Here is a tiny trained network, its code and every weight. The questions are about switching its units off for an input and a class, where a switched-off unit gives its printed mean instead of its output.

import numpy as np


def w(rows, s, z=0):
    codes = np.array(rows[::2]) - 128.0
    scale = np.full(codes.shape[1], s)
    scale[-1] = z or s
    return codes * scale


def norm(h):
    return h / np.sqrt((h * h).mean(-1, keepdims=True) + 1e-5)


def f(y):
    return y / 2 * (1 + np.tanh(0.7978845608 * (y + 0.044715 * y**3)))


def log_softmax(a):
    a = a - a.max(-1, keepdims=True)
    return a - np.log(np.exp(a).sum(-1, keepdims=True))


def net(x, mask):
    res = np.array(x, float).reshape(1, 5) / 4 @ E
    u = 0
    for l in range(3):
        y = f(norm(res) @ A[l][:, :-1].T + A[l][:, -1])
        res = res + np.where(mask[u : u + 7], y, B[l][:, -1]) @ B[l][:, :-1]
        u += 7
    return log_softmax(norm(res)[-1] @ U[:, :-1].T + U[:, -1])


A, B = {}, {}
E = w([
[76,152,118],'x0',
[200,2,111],'x1',
[45,149,117],'x2',
[88,191,161],'x3',
[74,85,194],'x4',
],0.0096)
A[0] = w([
[139,187,5,90],'0.n0',
[217,144,96,239],'0.n1',
[207,125,98,20],'0.n2',
[126,131,182,90],'0.n3',
[148,145,169,93],'0.n4',
[210,193,125,250],'0.n5',
[165,51,125,54],'0.n6',
],0.013,0.002)
B[0] = w([
[136,255,159,250],'0.n0',
[112,112,210,255],'0.n1',
[211,117,89,199],'0.n2',
[120,72,187,142],'0.n3',
[70,83,175,133],'0.n4',
[58,73,211,242],'0.n5',
[189,59,76,233],'0.n6',
],0.006,0.0045)
A[1] = w([
[104,104,184,156],'1.n0',
[178,179,7,168],'1.n1',
[128,176,161,210],'1.n2',
[145,89,133,97],'1.n3',
[80,84,103,252],'1.n4',
[163,153,94,115],'1.n5',
[152,134,107,74],'1.n6',
],0.011,0.0034)
B[1] = w([
[141,170,212,210],'1.n0',
[120,142,213,179],'1.n1',
[201,108,134,252],'1.n2',
[170,120,48,154],'1.n3',
[223,254,110,225],'1.n4',
[91,111,194,126],'1.n5',
[91,160,115,107],'1.n6',
],0.0068,0.0035)
A[2] = w([
[62,194,113,88],'2.n0',
[116,121,2,252],'2.n1',
[72,151,134,137],'2.n2',
[146,71,82,116],'2.n3',
[136,190,85,178],'2.n4',
[112,123,132,27],'2.n5',
[215,187,196,205],'2.n6',
],0.014,0.0027)
B[2] = w([
[228,137,45,192],'2.n0',
[185,171,213,149],'2.n1',
[175,200,105,162],'2.n2',
[242,143,154,166],'2.n3',
[53,201,68,156],'2.n4',
[125,1,145,116],'2.n5',
[9,85,189,255],'2.n6',
],0.007,0.0092)
U = w([
[109,130,228,132],'0',
[200,8,108,227],'1',
[120,204,78,226],'2',
[127,86,48,1],'3',
],0.016,0.0054)

Each question gives the input, the list of numbers given to net, and the class t.
The units are the neurons (one row each of A and B). Each row of codes is followed by its name. A weight is (code - 128) times the scale printed after its matrix; where a second scale follows, it is the last column's (A, B and U).
mask holds one flag per neuron, layer by layer. A switched-off neuron (its flag False) gives its mean, the last column of its row in B, instead of its output. The means were averaged over made-up inputs and are rounded, as every weight is.
A unit's drop is (log p(t) with every unit on - log p(t) with that unit switched off) / (log p(t) with every unit on - log p(t) with every unit switched off).
The circuit of an input: a set's keep is (log p(t) with only the set's units on - log p(t) with every unit switched off) / (log p(t) with every unit on - log p(t) with every unit switched off). Starting from the 12 units with the biggest drops (on a tie, the unit counted first), units are removed one at a time, each time the one whose removal leaves the highest keep (on an exact tie, the one counted first), for as long as the keep stays at least 0.8.
units of the circuit, in order: the units of the circuit, biggest drop first
top k neurons: the k neurons with the biggest drops, biggest first
top k neurons in layer l: the k neurons of layer l with the biggest drops, biggest first
drop when u is switched off: that unit's drop, to one decimal
input [-4,5,8,1,-1], class 2: units of the circuit, in order -> 1.n4
input [6,6,8,-2,4], class 2: units of the circuit, in order -> 1.n4; 0.n5; 0.n1
input [6,7,8,-4,-3], class 0: units of the circuit, in order -> 2.n1; 2.n0
input [-2,-4,-3,6,-6], class 0: top 2 neurons -> 0.n5; 2.n6
input [8,6,6,1,1], class 2: top 2 neurons -> 1.n4; 2.n4
input [0,-5,5,1,6], class 2: top 2 neurons in layer 2 -> 2.n0; 2.n6
input [1,-4,1,-3,3], class 2: top 2 neurons -> 0.n1; 0.n5
input [-5,1,-3,2,-5], class 0: top 2 neurons in layer 0 -> 0.n1; 0.n0
input [-1,-3,7,8,6], class 2: top 3 neurons in layer 2 -> 2.n0; 2.n6; 2.n2
input [-8,-6,4,-1,-8], class 0: drop when 0.n6 is switched off -> -0.1
input [-5,-1,-4,0,-6], class 0: drop when 0.n1 is switched off -> 0.0
input [-8,-5,7,-6,-6], class 0: drop when 0.n1 is switched off -> 0.1
input [7,-5,0,1,8], class 2: drop when 2.n6 is switched off -> 0.2
input [1,1,0,-1,-5], class 0: top neuron -> 0.n0
